Z683: [ 80 152 175  82 144  46  86 152 155 147  52 135 124 130 142 111 140 100
 155 138 110 118 159 181 105 144]
Z652: [113  82 100 129  95 102 101 164 127 146 169 151 127 106 118 164  86 172
 136 120 118 117 124 172  88 147]
Z76: [114 181 110 135  90 109 140 128 146 112 160 159 137 162 101 149 119 126
 151 135 135 167  92 148 115 115]
Z95: [133 206  56 153  65 119 151 122 135 122 163 147 127 157 102 155 108  88
 170 120 141 147  81 147 105 132]
Z798: [150  99 145 117 115 168 103 170  93 135  78  97 163 120 124 149 142 146
 131 145 190 163 147 112 127 163]
Z885: [ 91 122  93 103 168 115 117 170 145 159  89 127 144 115 127 112 121  88
 146 115 101 140 151 134  88 126]
Z276: [112 186 127 147 122 122  65 163 119 135 151 153 158 150  96 110 122  46
 150 102 106 188  99  80  98  81]
next: [101 149]
[119 126 151]
next: [129  95 102]
[101 164 127]
next: [145 117 115 168 103 170  93]
[135  78  97]
next: [101 149 119 126]
[151 135 135]
next: [153  65 119 151 122 135 122 163 147]
[127 157 102]

Z754: [101 180 127  97 132 153 125 105 116 105 104  76 105 121 127 104 149 153
 113 170 107 124  80 148 131 121  72 141  90 167 199 129 126 128 162 121]
Z218: [ 59 198 162 144 135 175 164 133 104 136 105  88 148  73 116 129 129 156
 141 160 119  98 116 161 132 136  72 164  73 147 227 129 124 177 140 110]
Z743: [128 140 123 110 135 132 135 113 119 127 109 112 109 110 131 118 125 141
 130 143 115 120 123 126 121 131 105 130 103 134 131 132 133 120 155 112]
Z944: [103 105 122 157  96 122 148 163 150 138 155 148 169 139 117 169 108 135
 140  99 167 115 164 143 140 141 165 156 154 114 146 127 110 175  73 137]
Z960: [151 116 142 158 121 125  65 136 141  96 169 145 147 205 124 112 177  81
  83 119 132 176  88 126 152  87 164  77 191 127 119 118 121  93  75 183]
Z361: [147 225 129 124 145 144 143 131 102 140 124 143 144  93 117 127 134 115
 137 129 117 113 150 136 125 132 115 128 105 105 147 134 127 147 124 133]
next: [103 105 122 157  96 122 148]
[163 150 138]
next: [127 134 115 137 129 117 113 150 136]
[125 132 115]
next: [147 227 129 124]
[177 140 110]

Z815: [128 126  34 115 124 124 121 131 109]
Z111: [131 128 120  75 112 156 129 122 186]
Z5: [131 128 133 115 124 129 122 119 168]
[131 128 120  75 112 156 129 122 186]
Z111
next: [128 126  34]
[115 124 124]
next: [128 133]
[115 124 129]
next: [126  34 115]
[124 124 121]
next: [120  75 112]
[156 129 122]

Z500: [211 151 174  39 190 136  82 114 207  49  44 139  61 219  44 187 127 108
  41  40  55 121  50 120  60  77  51 109 205  89  93 196 215  67  43  85
 195 121 116  62  54  86 161  92 156 173 106 181 113 112 115  43  70  32
  39 225]
Z611: [ 93 156 173 142 100 183  79 184  66 113  36 135  39 174  83 161 179 113
 132  39 119 120  60 109  51  50  77 121 222  86 212  69  39 199 150 153
 220 120  50 106 191 131  73 154  72  87  51 185  91  65  96 214  56 112
 135 220]
Z955: [ 50  49  43 156  51 205 107  64 184 170 101  86  82 189  94 161 179 216
  76 137 192 187 103 120 137  41 155 189 148 139  69  63 103 113  48  88
 165  74  54 194 108  47  66 178 152 188  59  68 123 149  53 153 178  47
  81 176]
next: [ 92 156 173]
[106 181 113]
next: [120  60 109  51  50  77 121]
[222  86 212]
next: [215  67  43  85 195 121]
[116  62  54]
next: [108  41  40  55 121  50 120  60  77  51]
[109 205  89]
next: [120  50 106]
[191 131  73]

Z748: [106  54 163  64 181 133  39  66 122 172 157 103  63  74 124  50  55 165
  55 112 173]
Z519: [137 137 123 134 124 124 149 133 131 120 126 137 133 146 132 139 145 122
 136 135 120]
Z248: [172  74 167  64 181 133 111  65 112 184 181 166  66 157 168  75  81 185
  72 170 183]
Z372: [ 39  66 121 172 145 126 163 118 141 139 147 165 119 173 157 138 162 139
 132 163 135]
Z355: [165 129 140 120 145 126 163 118 141 139 147 165 119 173 158 132 151 143
 127 163 139]
Z26: [131 135 143 139 134 128 140 138 161 133 136 134 139 134 137 138 157 131
 137 134 134]
[172  74 167  64 181 133 111  65 112 184 181 166  66 157 168  75  81 185
  72 170 183]
Z248
next: [ 39  66 122 172 157 103  63  74 124  50  55 165]
[ 55 112 173]
next: [ 39  66 122 172]
[157 103  63]
next: [120 126 137]
[133 146 132]

Z691: [112 146  70 104 109 169 122  93 151 137 151 145 181 155 116 103 153 180
 136 170 109 122 121 110 143  34 101  96 132 120 152 147 139 180 126 113
 145  99 112 110 105  59 162 130 130]
Z107: [151 137 153 145 181 155 116  93 151 137 151 145 113 155 116 103 153 180
 136 170 109 122 121 110 143  98 101  96 132 120 152 145 139 180 126 113
 145  99 112 110 105  59 162 130 130]
Z28: [107 143  66 102  97 166 122 100 147 128 146 140 187 134 119  85 154 189
 140 161 115 121 128 115 148  27 109  94 138 105 143 127 142 174 126 111
 139 105 111  88 115  52 155 131 117]
Z950: [166 148 152 146 151 105 165 132  67 144 105 139  80 145 124 108 113 123
  79 128 123 110 132 145  84 200 121 103  95  73 118 180  98 110 126  98
 169 186 113 162 205 175 110 127 163]
Z954: [168 136 169 169 158 158 149 137 152 166 116 100 100  97 141 150 191  87
 104  90 133 171 164 144 128 166 143 128 126 199  73 137  86 128 126 207
  68 118 142 108 115 154  83 135 140]
Z586: [ 92 103  96  84  90 141  97 134 185 122 137 116 163 117 136 155 144 130
 149 119 139 133 117 115 162  52 141 145 162 191 127  73 166 148 126 153
  81  55 125  78  59  77 168 123 104]
Z179: [ 90 135 130 150 150 179 173 117 177 161 139 134 171 124 139 157 141  76
  97  97 163 170 154 135 165 135 130 139 138 216 120  85 133 116 126 122
 125  52 106  89  73 122  98 172 120]
Z169: [180 177 121 171 130 151 185 119 101 182 126 117 130 120 115  88 193 135
  96 116  99 152 174 137 110 122 126  74  86 118  88 196  82 137 126 172
 130 155 111 136 146 140 100 150 174]
Z595: [120 116  88 116 111 128  80 126 154 139 130  92 118  78 134 145 175 141
 180 115 112 129 126 123 132 110 147 139 128 192  94 149 118 136 126 233
  42 134 177 112  93 114 146  89 122]
next: [120 115  88]
[193 135  96]
next: [151 145 181 155]
[116 103 153]
next: [151 137 151 145 181 155 116]
[103 153 180]
next: [152 145 139 180 126 113 145  99 112 110 105  59]
[162 130 130]
next: [ 97 134 185 122]
[137 116 163]
next: [121 110 143  34 101  96 132]
[120 152 147]

Z273: [113 142 193  66 172]
Z447: [165 127 189 143 141]
Z649: [125 151 155 100 220]
[113 142 193  66 172]
Z273
[165 127 189 143 141]
Z447

Z392: [129 136 182 105]
Z663: [ 90 132 138 161]
Z994: [ 90 132 138  37]
Z182: [ 90 132 138 157]
[ 90 132 138 161]
Z663
[ 90 132 138  37]
Z994

Z859: [173 128 138 151 109 120 139 158 142  98 132 105 131 123]
Z634: [105 111 119  53 109 120 139 111 119 149 123 143 110 149]
Z243: [ 79 164 146 172 150 135  96 102 136 122 155  83 111 111]
Z897: [163  37 133 120 105 138 124 137 120 125 130 141 132 116]
Z667: [153 134 121 145 135  54  90 134 139 107 125 138 114  90]
Z533: [176 159 143 114 137  99 135 141 105 135 126 146 112 124]
Z671: [120  86 133 183 169 152 124 114 119 132  99 120 141 138]
Z174: [113 172 132  92 114 101 116 124 142 118  95 123 128 120]
Z459: [145 136  54  90 134 139 134 107 139 125 145 139 146 118]
Z777: [153  76 137 143 140 127  94 153 132 127 127 153 142 146]
Z125: [126  80  91 105  68 133 141 137 129 117 133 101 148 154]
Z658: [104  94 117  94  90 168 104  79 117 153 127 114 129 116]
next: [ 90 134 139 134 107 139 125 145]
[139 146 118]
next: [134 121]
[145 135  54]
next: [105 111 119  53 109 120]
[139 111 119]
next: [145 135  54  90 134 139]
[107 125 138]

Z963: [115 184 150 193 107]
Z692: [122 117  53  72 147]
Z43: [117 180 161 193 107]
Z726: [129  81 106  59 158]
Z549: [132  73 127  61 160]
Z736: [117 180 161 193 108]
[129  81 106  59 158]
Z726
[115 184 150 193 107]
Z963

Z998: [ 78 144 117 144 117 184 130 121 159]
Z132: [116 136  81 144 117 161  93  99 117]
Z212: [114  70  66 153  63 171  81  49  66]
next: [116 136  81]
[144 117 161]
[ 78 144 117 144 117 184 130 121 159]
Z998
next: [136  81 144 117 161]
[ 93  99 117]
next: [ 81 144 117]
[161  93  99]
next: [ 70  66 153]
[ 63 171  81]
next: [153  63 171]
[81 49 66]

Z575: [126 149 143 105 129 108 108 101 126 191 105]
Z669: [121 136 137 116 126  75 137 127 135 115 101]
Z952: [140 127 137 136 130 184 132 163 117 148 100]
Z119: [132 127 130 134 134 136 131 109 127 138 127]
Z325: [133 133 144 120 120 143 137 144 117 124  99]
Z875: [126 131 127 118 127  94 106 131 126 147  78]
Z659: [121 136 137 116 126  75 137 127 135 112 105]
Z239: [133 133 140 137 130  94 136 125 133 110 117]
next: [130  94]
[136 125 133]
[121 136 137 116 126  75 137 127 135 115 101]
Z669
next: [140 127 137 136 130]
[184 132 163]
[133 133 144 120 120 143 137 144 117 124  99]
Z325

Z475: [159 101  69 128]
Z451: [162  97  80 162]
Z937: [137 119 104  69]
Z572: [ 96 192 217 154]
Z751: [102 202  79  95]
Z313: [137 118 123  68]
Z24: [102 202 171  66]
[ 96 192 217 154]
Z572
[137 119 104  69]
Z937
[137 118 123  68]
Z313
[102 202  79  95]
Z751

Z740: [169  92 158  83]
Z109: [ 77  71 140  66]
Z776: [180 172 204 174]
Z477: [202 204  55 212]
[180 172 204 174]
Z776
[ 77  71 140  66]
Z109
[202 204  55 212]
Z477

